Below is a small trained network, with its code and all its weights. Each question gives an input and a class and asks what happens when units are switched off, that is, made to give their printed mean instead of their output.

import numpy as np


def w(rows, s, z=0):
    codes = np.array(rows[::2]) - 128.0
    scale = np.full(codes.shape[1], s)
    scale[-1] = z or s
    return codes * scale


def f(y):
    return np.maximum(y, 0)


def log_softmax(a):
    a = a - a.max(-1, keepdims=True)
    return a - np.log(np.exp(a).sum(-1, keepdims=True))


def net(x, mask):
    res = np.array(x, float).reshape(1, 5) / 4 @ E
    y = f(res @ A[0][:, :-1].T + A[0][:, -1])
    res = res + np.where(mask, y, B[0][:, -1]) @ B[0][:, :-1]
    return log_softmax(res[-1] @ U[:, :-1].T + U[:, -1])


A, B = {}, {}
E = w([
[125,134,126,119,124,128,132,121],'x0',
[128,132,123,126,133,137,134,123],'x1',
[32,82,68,2,184,138,36,246],'x2',
[245,55,80,89,132,237,30,124],'x3',
[108,27,246,68,211,161,134,14],'x4',
],0.0084)
A[0] = w([
[214,5,205,89,211,196,73,48,134],'n0',
[8,101,59,19,178,117,55,223,251],'n1',
[162,69,111,101,156,220,32,107,139],'n2',
[27,53,125,43,209,128,87,180,144],'n3',
[254,131,89,194,76,197,100,109,210],'n4',
[219,110,58,158,114,213,80,140,174],'n5',
[37,45,197,58,213,90,125,99,40],'n6',
],0.0069,0.0018)
B[0] = w([
[142,251,137,237,187,2,187,150,248],'n0',
[89,116,79,30,157,139,35,196,244],'n1',
[172,116,60,124,138,121,78,213,207],'n2',
[127,167,157,32,116,135,54,143,217],'n3',
[180,201,217,86,23,154,65,53,213],'n4',
[159,98,96,65,42,206,66,159,201],'n5',
[89,161,220,32,66,172,69,46,201],'n6',
],0.0075,0.014)
U = w([
[168,221,120,240,108,39,206,140,243],'0',
[140,107,237,47,61,238,68,55,66],'1',
[79,174,63,110,226,51,117,205,170],'2',
[159,7,20,101,131,251,107,186,1],'3',
[54,82,251,191,175,64,254,2,68],'4',
],0.0078,0.0069)

Each question gives the input, the list of numbers given to net, and the class t.
The units are the neurons (one row each of A and B). Each row of codes is followed by its name. A weight is (code - 128) times the scale printed after its matrix; where a second scale follows, it is the last column's (A, B and U).
mask holds one flag per neuron, in row order. A switched-off neuron (its flag False) gives its mean, the last column of its row in B, instead of its output. The means were averaged over made-up inputs and are rounded, as every weight is.
A unit's drop is (log p(t) with every unit on - log p(t) with that unit switched off) / (log p(t) with every unit on - log p(t) with every unit switched off).
The circuit of an input: a set's keep is (log p(t) with only the set's units on - log p(t) with every unit switched off) / (log p(t) with every unit on - log p(t) with every unit switched off). Starting from all 7 units, units are removed one at a time, each time the one whose removal leaves the highest keep (on an exact tie, the one counted first), for as long as the keep stays at least 0.8.
units of the circuit, in order: the units of the circuit, biggest drop first
unit that matters most: the unit with the biggest drop
top k neurons: the k neurons with the biggest drops, biggest first
drop when u is switched off: that unit's drop, to one decimal
input [3,-4,5,1,-8], class 3: units of the circuit, in order	(n0)
input [0,8,0,0,4], class 4: units of the circuit, in order	(n1; n5; n4)
input [-2,-6,3,3,-5], class 3: units of the circuit, in order	(n0; n6)
input [-4,1,-3,2,1], class 0: units of the circuit, in order	(n6; n1)
input [6,5,2,1,-3], class 3: top 3 neurons	(n0; n6; n4)
input [-8,-1,1,5,3], class 2: top 2 neurons	(n0; n2)
input [-5,3,7,-4,2], class 1: top 2 neurons	(n6; n0)
input [2,-7,1,8,-2], class 3: top 2 neurons	(n2; n6)
input [1,-7,4,4,1], class 2: top 2 neurons	(n0; n4)
input [-8,5,-6,-3,2], class 4: top 2 neurons	(n0; n2)
input [-4,8,7,3,3], class 2: top 2 neurons	(n0; n4)
input [-5,0,-7,1,-7], class 1: top 3 neurons	(n0; n4; n5)
input [6,-2,-6,6,1], class 0: top 2 neurons	(n0; n6)
input [1,-1,0,8,-8], class 1: unit that matters most	n4
input [-3,-1,3,1,1], class 2: top 2 neurons	(n4; n5)
input [-4,4,6,3,-8], class 3: drop when n0 is switched off	0.3
input [-6,2,0,-6,7], class 4: drop when n2 is switched off	0.2
input [-1,5,-5,-6,2], class 4: drop when n2 is switched off	0.2
input [-6,-6,-8,2,6], class 0: drop when n0 is switched off	0.3
input [-7,-4,8,-4,3], class 1: units of the circuit, in order	(n6)
input [-8,-8,3,2,-1], class 3: units of the circuit, in order	(n0; n4)
